Below is a small trained network, with its code and all its weights. Each question gives an input and a class and asks what happens when units are switched off, that is, made to give their printed mean instead of their output.

import numpy as np


def w(rows, s, z=0):
    codes = np.array(rows[::2]) - 128.0
    scale = np.full(codes.shape[1], s)
    scale[-1] = z or s
    return codes * scale


def f(y):
    return np.maximum(y, 0)


def log_softmax(a):
    a = a - a.max(-1, keepdims=True)
    return a - np.log(np.exp(a).sum(-1, keepdims=True))


def net(x, mask):
    res = np.array(x, float).reshape(1, 7) / 4 @ E
    y = f(res @ A[0][:, :-1].T + A[0][:, -1])
    res = res + np.where(mask, y, B[0][:, -1]) @ B[0][:, :-1]
    return log_softmax(res[-1] @ U[:, :-1].T + U[:, -1])


A, B = {}, {}
E = w([
[106,103,146,101,116,157,121],'x0',
[122,143,138,142,150,104,150],'x1',
[64,125,75,134,100,171,71],'x2',
[114,128,137,93,136,180,84],'x3',
[204,123,163,99,138,94,126],'x4',
[125,114,140,129,135,150,113],'x5',
[207,133,114,118,2,156,227],'x6',
],0.0091)
A[0] = w([
[77,27,143,89,55,80,84,42],'n0',
[132,137,156,102,49,115,172,184],'n1',
[73,146,180,99,237,60,122,203],'n2',
[26,90,90,184,180,141,32,251],'n3',
[68,150,46,176,124,64,221,205],'n4',
[21,157,107,39,60,41,44,134],'n5',
[105,106,130,39,173,165,89,219],'n6',
[211,86,90,124,64,105,98,16],'n7',
[127,179,86,105,148,188,125,6],'n8',
[67,144,75,156,82,145,166,105],'n9',
[140,181,160,55,120,151,65,59],'n10',
[253,124,111,146,120,111,151,2],'n11',
[94,95,143,81,100,185,223,184],'n12',
[51,145,63,144,165,136,151,211],'n13',
[74,138,115,165,84,102,101,32],'n14',
[202,82,201,75,72,82,198,210],'n15',
],0.0073,0.0022)
B[0] = w([
[160,146,100,114,116,110,148,148],'n0',
[121,170,142,100,170,185,123,184],'n1',
[102,73,212,119,59,75,117,220],'n2',
[139,59,87,187,32,131,152,255],'n3',
[94,139,147,137,117,223,45,186],'n4',
[122,97,81,148,97,114,167,187],'n5',
[190,66,149,206,123,112,113,191],'n6',
[96,177,149,95,137,169,135,161],'n7',
[99,87,145,96,132,140,167,140],'n8',
[94,133,81,129,129,155,81,172],'n9',
[206,124,149,166,183,130,165,154],'n10',
[99,136,176,64,135,199,125,177],'n11',
[188,167,126,161,150,165,159,181],'n12',
[127,38,86,138,3,158,113,186],'n13',
[40,129,184,79,137,124,129,148],'n14',
[152,157,168,90,212,169,119,220],'n15',
],0.0068,0.0094)
U = w([
[136,72,183,174,14,58,142,122],'0',
[11,49,77,119,86,202,90,13],'1',
[119,21,188,69,226,62,58,250],'2',
[236,61,75,253,50,17,203,149],'3',
[163,145,90,233,220,229,217,160],'4',
[80,87,86,71,44,185,127,122],'5',
[202,137,141,7,134,98,220,115],'6',
[95,131,156,114,106,200,162,123],'7',
],0.0059,0.0023)

Each question gives the input, the list of numbers given to net, and the class t.
The units are the neurons (one row each of A and B). Each row of codes is followed by its name. A weight is (code - 128) times the scale printed after its matrix; where a second scale follows, it is the last column's (A, B and U).
mask holds one flag per neuron, in row order. A switched-off neuron (its flag False) gives its mean, the last column of its row in B, instead of its output. The means were averaged over made-up inputs and are rounded, as every weight is.
A unit's drop is (log p(t) with every unit on - log p(t) with that unit switched off) / (log p(t) with every unit on - log p(t) with every unit switched off).
The circuit of an input: a set's keep is (log p(t) with only the set's units on - log p(t) with every unit switched off) / (log p(t) with every unit on - log p(t) with every unit switched off). Starting from the 12 units with the biggest drops (on a tie, the unit counted first), units are removed one at a time, each time the one whose removal leaves the highest keep (on an exact tie, the one counted first), for as long as the keep stays at least 0.8.
circuit, biggest first: the units of the circuit, biggest drop first
most important unit: the unit with the biggest drop
top k neurons: the k neurons with the biggest drops, biggest first
drop of u: that unit's drop, to one decimal
input [-7,4,-7,-4,-4,0,3], class 4: circuit, biggest first -> (n2; n4; n15)
input [7,-2,0,3,-4,8,7], class 4: circuit, biggest first -> (n12; n2; n13)
input [-5,6,-2,1,-3,-8,3], class 4: circuit, biggest first -> (n2; n3)
input [7,4,0,-5,-5,-8,-8], class 0: circuit, biggest first -> (n2; n3)
input [8,-2,-7,2,-3,0,-5], class 0: top 2 neurons -> (n2; n15)
input [8,3,-1,-5,-3,7,8], class 4: most important unit -> n12
input [7,-6,-1,-1,-8,8,3], class 4: circuit, biggest first -> (n12; n2)
input [3,4,-2,-5,-3,7,-8], class 0: circuit, biggest first -> (n2; n3)
input [5,-3,-4,3,-7,0,7], class 4: top 2 neurons -> (n12; n2)
input [-8,1,5,-6,7,-8,6], class 7: top 2 neurons -> (n4; n11)
input [7,7,-5,4,-3,2,-3], class 0: top 2 neurons -> (n2; n15)
input [7,0,6,4,2,3,-2], class 3: top 2 neurons -> (n6; n3)
input [1,7,-2,4,-8,-2,-7], class 0: top 2 neurons -> (n2; n3)
input [-5,1,6,0,1,-5,-7], class 3: most important unit -> n3
input [-5,8,-3,-7,-8,5,4], class 4: drop of n2 -> 0.3
input [0,4,4,-8,7,-6,2], class 7: drop of n11 -> 0.1
input [-8,2,5,4,4,2,-5], class 3: drop of n3 -> 0.2
input [-6,-6,8,-4,3,-1,-2], class 3: drop of n11 -> 0.4
